Here is a tiny trained network, its code and every weight. The questions are about switching its units off for an input and a target symbol, where a switched-off unit gives its printed mean instead of its output.

import numpy as np


def w(rows, s, z=0):
    codes = np.array(rows[::2]) - 128.0
    scale = np.full(codes.shape[1], s)
    scale[-1] = z or s
    return codes * scale


def norm(h):
    return h / np.sqrt((h * h).mean(-1, keepdims=True) + 1e-5)


def f(y):
    return y / 2 * (1 + np.tanh(0.7978845608 * (y + 0.044715 * y**3)))


def softmax(a):
    e = np.exp(a - a.max(-1, keepdims=True))
    return e / e.sum(-1, keepdims=True)


def log_softmax(a):
    a = a - a.max(-1, keepdims=True)
    return a - np.log(np.exp(a).sum(-1, keepdims=True))


def net(x, mask):
    ids = ['ΔΛΩαβεζηθμξτφψ'.index(c) for c in x.split()]
    T = len(ids)
    res = E[ids] + P[:T]
    q, k, v = (norm(res) @ M[0].T for M in (Q, K, V))
    z = softmax(np.where(np.tri(T) > 0, q @ k.T / 3**0.5, -1e9)) @ v
    res = res + np.where(mask[0], z, O[0][:, -1]) @ O[0][:, :-1]
    y = f(norm(res) @ A[0][:, :-1].T + A[0][:, -1])
    res = res + np.where(mask[1:9], y, B[0][:, -1]) @ B[0][:, :-1]
    return log_softmax(norm(res)[-1] @ U[:, :-1].T + U[:, -1])


Q, K, V, O, A, B = {}, {}, {}, {}, {}, {}
E = w([
[131,183,68,102,94,99],'Δ',
[117,90,131,153,150,244],'Λ',
[65,66,158,155,64,189],'Ω',
[142,77,72,125,96,231],'α',
[52,151,179,163,99,130],'β',
[154,254,102,120,192,93],'ε',
[114,133,144,151,161,214],'ζ',
[94,125,112,116,49,126],'η',
[125,183,143,147,183,177],'θ',
[96,96,91,137,187,161],'μ',
[129,145,67,107,89,148],'ξ',
[166,187,72,121,213,203],'τ',
[144,168,70,106,129,147],'φ',
[120,95,89,121,103,178],'ψ',
],0.0094)
P = w([
[147,88,163,128,155,91],'0',
[90,216,104,130,111,183],'1',
[144,211,107,230,92,135],'2',
[46,75,74,227,172,100],'3',
[138,212,128,88,118,179],'4',
[199,189,171,187,104,156],'5',
[105,111,42,190,141,115],'6',
[160,176,112,121,81,142],'7',
[225,160,124,248,40,114],'8',
[55,124,54,215,130,172],'9',
[136,250,103,196,46,196],'10',
],0.012)
Q[0] = w([
[143,73,208,12,167,100],'h0',
[166,205,219,91,60,213],'h0',
[226,77,213,254,149,64],'h0',
],0.0064)
K[0] = w([
[47,194,92,210,117,181],'h0',
[203,84,114,255,130,67],'h0',
[34,115,76,93,171,139],'h0',
],0.0086)
V[0] = w([
[77,129,163,47,9,50],'h0',
[93,197,249,166,156,112],'h0',
[91,104,179,126,102,247],'h0',
],0.017)
O[0] = w([
[139,94,231,95,105,135,2],'h0',
[191,144,145,249,92,132,180],'h0',
[93,214,129,114,74,194,150],'h0',
],0.02,0.0087)
A[0] = w([
[160,144,109,109,153,227,162],'n0',
[127,16,112,68,219,47,10],'n1',
[34,198,82,131,90,182,143],'n2',
[73,142,75,3,181,140,60],'n3',
[146,87,233,69,160,143,146],'n4',
[103,205,87,108,82,126,170],'n5',
[208,95,54,197,163,122,138],'n6',
[142,151,139,183,180,104,209],'n7',
],0.014,0.012)
B[0] = w([
[113,102,149,125,95,82,180],'n0',
[209,254,144,154,97,129,148],'n1',
[175,92,132,93,122,118,250],'n2',
[134,147,167,214,71,66,157],'n3',
[71,167,85,172,213,148,150],'n4',
[137,84,139,112,130,154,227],'n5',
[67,83,159,129,102,150,228],'n6',
[131,101,147,81,92,132,210],'n7',
],0.018,0.016)
U = w([
[216,122,202,209,143,157,50],'Δ',
[128,153,38,93,145,162,108],'Λ',
[149,107,250,70,121,183,203],'Ω',
[60,142,129,46,97,82,144],'α',
[106,183,209,149,56,170,242],'β',
[140,28,156,210,139,96,152],'ε',
[117,179,72,156,85,187,95],'ζ',
[66,119,181,78,176,133,217],'η',
[129,160,92,210,88,168,47],'θ',
[49,111,92,31,137,112,58],'μ',
[112,155,131,118,134,75,173],'ξ',
[107,89,41,113,165,101,55],'τ',
[171,147,92,215,100,98,37],'φ',
[113,65,216,87,117,21,4],'ψ',
],0.013,0.004)

Each question gives the input, a string of symbols that net reads in full, and the target symbol t.
The units are the heads (3 rows each of Q, K, V and O) and the neurons (one row each of A and B). Each row of codes is followed by its name. A weight is (code - 128) times the scale printed after its matrix; where a second scale follows, it is the last column's (O, A, B and U).
mask holds one flag per unit, heads first, then neurons. A switched-off unit (its flag False) gives its mean, the last column of its rows in O or B, instead of its output. The means were averaged over made-up inputs and are rounded, as every weight is.
A unit's drop is (log p(t) with every unit on - log p(t) with that unit switched off) / (log p(t) with every unit on - log p(t) with every unit switched off).
The circuit of an input: a set's keep is (log p(t) with only the set's units on - log p(t) with every unit switched off) / (log p(t) with every unit on - log p(t) with every unit switched off). Starting from all 9 units, units are removed one at a time, each time the one whose removal leaves the highest keep (on an exact tie, the one counted first), for as long as the keep stays at least 0.8.
units of the circuit, in order: the units of the circuit, biggest drop first
most important unit: the unit with the biggest drop
top k neurons: the k neurons with the biggest drops, biggest first
drop when u is switched off: that unit's drop, to one decimal
input Ω θ μ, target Ω: units of the circuit, in order	h0, n2
input ψ Λ Ω ε Λ, target ψ: top 3 neurons	n3, n0, n2
input Ω Ω ψ η, target β: units of the circuit, in order	h0
input Ω Λ Δ Ω φ η η α α Λ Ω, target Ω: units of the circuit, in order	h0, n2
input ψ ψ ε α η ζ, target ψ: units of the circuit, in order	n3, h0, n2
input η Ω ε Λ τ, target η: units of the circuit, in order	n4, h0
input Ω τ Ω ζ ζ φ, target Ω: top 2 neurons	n2, n5
input φ Ω β ε Ω Ω α β Λ α φ, target φ: top 2 neurons	n1, n3
input ψ μ β Ω τ η β ε ψ, target ψ: units of the circuit, in order	h0, n3, n2
input Ω Ω Λ η α ε ε Λ ξ Λ Δ, target Ω: units of the circuit, in order	h0, n5
input η θ η ε Ω η, target η: units of the circuit, in order	n4, h0, n2
input Ω Ω μ ψ, target Ω: units of the circuit, in order	h0, n2
input φ Λ Ω ε α, target φ: units of the circuit, in order	h0, n1, n3
input Δ α Ω ε Ω ψ Ω α ξ ψ Δ, target Δ: most important unit	n1
input ψ ψ η Ω α ζ η Ω Ω, target ψ: drop when n0 is switched off	0.0
input Ω Ω μ ε η η Δ ζ, target Ω: drop when h0 is switched off	0.4
input η Ω τ α ε Ω Ω Ω ε φ ψ, target η: drop when n3 is switched off	0.1
